grid =
-24,-48,22,14,34,31,-12,29
-40,16,19,-27,-28,24,-42,-43
47,-38,30,20,2,17,-5,26
34,-54,25,19,11,8,4,43
5,-55,-18,38,37,29,-33,-25
33,12,31,-6,-8,-3,-55,9
12,-17,-13,67,54,-13,19,24
3,-29,23,50,33,-8,-21,8
-14,40,-4,-52,-50,12,-11,-38
-4,44,-23,-31,-46,7,8,-23
39,8,62,43,21,11,-28,27
The top entry of the column that holds the largest entry: 14
The entry in the bottom-right corner -> 27
The top-right entry is 29
The fifth entry from the end, reading row by row is 43
Which number is the entry directly below the largest entry? 50
Which number is the largest entry in the first row? 34
The third-last entry, reading row by row -> 11
Which number is the second entry in reading order? -48
The 2nd entry from the end, reading row by row: -28
Which number is the entry just right of the largest entry? 54
The entry just left of 54 -> 67
Which number is the entry directly below -25? 9
Which number is the entry just left of -6? 31
Which number is the entry in the bottom-left corner? 39
Which number is the 2nd entry on the main diagonal? 16
The first entry of the largest entry's row -> 12
Which number is the largest entry in the first column? 47
Which number is the top-left entry? -24
Which number is the second entry on the diagonal from the top-right corner? -42
Which number is the entry directly above 39? -4
The 2nd largest entry -> 62
Which number is the entry directly below -3? -13
The entry directly above 47 is -40
The entry just left of -54 -> 34
Which number is the entry just left of 23? -29
The entry just left of -42 is 24
The third entry on the diagonal from the top-right corner -> 17
Which number is the third entry on the main diagonal? 30
The last entry in the row that holds the largest entry -> 24
Which number is the third entry in reading order? 22

Questions about the table below.
1) The entry directly above the largest entry?
2) The top-left entry?
3) The 2nd smallest entry?
4) The fifth entry in reading order?
5) The third entry on the diagonal from the top-right corner?
6) The last entry, reading row by row?
7) The entry in the bottom-left corner?
8) The smallest entry in the last row?
array([[ 0.4,  0.1,  0.2,  1.4, -2.2,  0.1,  0.1,  0.1],
       [ 0.8,  0.2, -0.4, -0.3,  1.2,  0.0, -1.4,  0.1],
       [ 0.3,  0.4,  0.4,  0.2,  1.6, -0.2,  0.9,  1.3],
       [ 0.8,  0.7,  0.5, -0.1,  2.9, -0.1,  0.2,  1.0],
       [ 0.7, -0.3,  0.5,  0.3,  2.2,  1.6,  0.3,  0.1],
       [ 0.4,  0.1,  0.7, -1.9, -0.5,  1.5, -0.7, -0.4],
       [ 0.5,  0.6,  0.3,  1.9, -0.6,  0.1,  0.0,  0.3],
       [ 0.1,  0.3,  0.7,  0.9,  0.0,  1.5, -0.8,  0.2],
       [ 0.4,  0.4,  0.1,  1.2,  1.5,  1.1, -0.3,  0.5],
       [ 0.7, -0.2,  1.5, -0.3,  0.1,  0.4,  0.3, -0.5],
       [ 0.1,  0.7,  0.3,  1.4, -1.1,  1.3,  0.7, -1.0],
       [ 0.9,  0.3,  0.1, -0.5,  0.3,  0.2,  1.4,  0.0],
       [ 0.9, -0.4, -0.8, -1.1,  0.1,  0.5,  1.3,  1.4],
       [ 0.3, -0.2,  0.2,  0.5,  0.5, -0.1,  1.1,  1.3]])
1) 1.6
2) 0.4
3) -1.9
4) -2.2
5) -0.2
6) 1.3
7) 0.3
8) -0.2

M =
[[  3.247  -0.864  -5.727  -5.957  10.907  -3.969  -7.134 -20.138 -16.141
   -1.044  -3.219]
 [ -6.509  -6.125  -2.449   4.127 -17.547  -2.462  -2.320  10.207   7.997
   -5.890  -1.762]
 [ -6.666 -11.390   3.461  -2.308   3.881  -6.363   3.660  18.136  -3.286
   -4.354   0.031]
 [ -6.947   8.485 -13.282  -3.093  -0.511  -7.222  -4.235 -27.292  -9.726
    6.079   5.098]
 [ -1.208  -5.256   0.756  -1.773  -6.944  -0.370  -4.524   3.044   5.120
   -3.122  -8.806]
 [ -3.943 -10.061   4.855   3.067 -15.590  -4.601  -4.813  20.504   1.126
  -14.553   0.595]
 [ -3.506 -11.369   2.535  -1.371 -11.253   1.369  -5.204  14.287   7.737
   -9.060  -4.876]
 [  4.553  -7.133   0.238   2.881 -13.144   1.196  -6.673   3.170   9.291
  -17.201 -13.873]
 [ -9.847  -7.049  -4.317   2.746  11.057 -20.670  -2.324  -0.584 -27.888
   -7.846  14.794]
 [-12.202  -0.152  -4.917  -4.118  -9.608  -0.413   3.924   7.028   1.240
    3.978   6.416]
 [ -7.155  -8.037   3.495   1.579  -2.530  -7.987   1.088  10.516  -0.008
   -5.208  -1.156]]
Read off the entry just left of 10.207.
A: -2.320
The entry just left of the centre entry is -15.590
Read off the largest entry.
A: 20.504
Read off the entry just right of -4.917.
A: -4.118
The entry just right of the centre entry -> -4.813
Read off the median of all entries.
A: -2.462
The entry just left of -17.201 is 9.291
Read off the entry just right of 1.369.
A: -5.204
The entry just left of -7.049 is -9.847
Read off the entry just left of 3.044.
A: -4.524
The entry just right of the smallest entry: -7.846
The entry just left of -1.044 -> -16.141
Read off the entry just left of -3.286.
A: 18.136
The entry just left of -0.864 -> 3.247

m =
383  506  314  328  472  696  658
448  228  625  556  425  646  550
349  421  405  394  431  781  437
591  437  502  413  578  437  671
437  519  288  293  521  618  655
245  511  455  542  243  313  174
459  269  560  493  467  688  437
336  669  437  314  400  352  375
Indices start at 1.
The entry in the top-left corner: 383
The bottom-right entry: 375
Which number is the minimum? 174
Which number is the entry at row 1, column 2? 506
The entry in row 1 and column 3 -> 314
Which number is the entry at row 3, column 1? 349
Which number is the maximum? 781
The entry just right of 243 is 313
Which number is the entry at row 3, column 2? 421
Which number is the entry directly above 550? 658
The entry just left of the largest entry -> 431
Which number is the entry in the bottom-left corner? 336
The entry directly above 521: 578
Which number is the entry directly below 472? 425
Which number is the entry in row 2 and column 1? 448
The entry at row 3, column 3: 405
The entry just right of the largest entry: 437

Read these off the table that follows.
1) Find the smallest entry.
2) Find the 1st entry on the main diagonal.
3) Find the bottom entry of the column that holds the smallest entry.
4) Find the last entry, reading row by row.
5) Find the 2nd smallest entry.
6) Find the fifth entry in reading order.
7) Find the top-right entry.
8) Find the third entry on the diagonal from the top-right corner.
array([[ -3,  -5,   9,  11,  -3,   2],
       [-32,   3,  19, -13,  63,  -1],
       [ -8,  -2,   7,   3,  -1,   2],
       [ -7, -18,  15,  12, -11,   3],
       [  9, -12,  11,  25,  -9,   1],
       [ -4,   4,  12,   6,  -5,   3]])
1) -32
2) -3
3) -4
4) 3
5) -18
6) -3
7) 2
8) 3

array([[ 0.89,  2.41,  2.17, -0.98,  1.53, -1.65,  0.21,  0.68, -0.37,
         0.33,  0.71],
       [ 0.72,  1.03,  1.24, -0.03,  0.80, -0.03,  0.06,  0.47,  0.14,
         0.34,  0.52],
       [ 1.05,  1.61,  2.06, -0.56,  1.21, -0.41, -0.22,  0.47, -0.29,
         0.09,  0.57],
       [ 0.07,  0.59, -0.43, -0.03,  1.19, -0.46,  0.09,  0.93, -0.19,
        -0.03,  0.76],
       [ 0.86,  1.86,  2.29, -0.72,  1.18, -1.30, -0.09,  0.69, -0.20,
         0.15,  0.79],
       [ 1.12,  1.63,  0.25, -0.22,  0.78,  0.07,  0.81,  2.05,  0.33,
        -0.28,  0.19],
       [ 0.10,  0.48, -0.41,  0.02,  1.09, -0.14,  0.11,  0.90,  0.05,
         0.45,  0.51],
       [ 0.87,  2.51,  2.12, -1.04,  1.55, -1.68,  0.25,  0.69, -0.41,
         0.40,  0.69],
       [ 0.89,  2.59,  2.09, -1.08,  1.62, -1.75,  0.29,  0.70, -0.43,
         0.40,  0.66],
       [ 0.06,  0.74, -0.37, -0.04,  1.26, -0.84,  0.08,  0.78, -0.50,
        -0.73,  1.24]])
The entry just left of the largest entry -> 0.89
The entry just right of 2.41: 2.17
Find the maximum.
A: 2.59
The entry just right of the smallest entry is 0.29
Find the entry just left of 0.19.
A: -0.28

x =
[[25 34 69 33 25 35 43 32 44]
 [62 55 55 60 48 28 50 37 60]
 [95 64 43 82 32 51 13 38 62]
 [15 26  7 22 46 27 42 44 54]
 [34 43  4 41 28 37 66 35 47]
 [10 26 35 22 32 51 43 38 32]
 [85 61 50 69 13 46 43 33 52]
 [44 42 55 48 59 55 37 53 27]
 [45 37 41 36 47 38 62 43 34]
 [45 31 50 36 59 36 24 55 25]]
Read off the top-right entry.
Answer: 44
Read off the last entry, reading row by row.
Answer: 25
Read off the last entry in the row that holds the largest entry.
Answer: 62
The third entry in reading order is 69
Read off the first entry in the row that holds the smallest entry.
Answer: 34
The second entry on the diagonal from the top-right corner is 37
Read off the second entry in reading order.
Answer: 34
The second entry from the end, reading row by row is 55
Read off the 3rd smallest entry.
Answer: 10
Read off the 5th-last entry, reading row by row.
Answer: 59
Read off the entry directly below the largest entry.
Answer: 15
Read off the fourth-last entry, reading row by row.
Answer: 36
Read off the bottom-left entry.
Answer: 45
Read off the first entry in reading order.
Answer: 25
The entry just right of the smallest entry is 41
Read off the entry directly below 7.
Answer: 4
Read off the first entry in the row that holds the largest entry.
Answer: 95
Read off the third largest entry.
Answer: 82
The bottom entry of the column that holds the smallest entry: 50
The entry directly above the largest entry: 62
The entry directly below the smallest entry -> 35
The second largest entry -> 85
Read off the smallest entry in the last row.
Answer: 24
Read off the second smallest entry.
Answer: 7
The last entry in the row that holds the smallest entry is 47
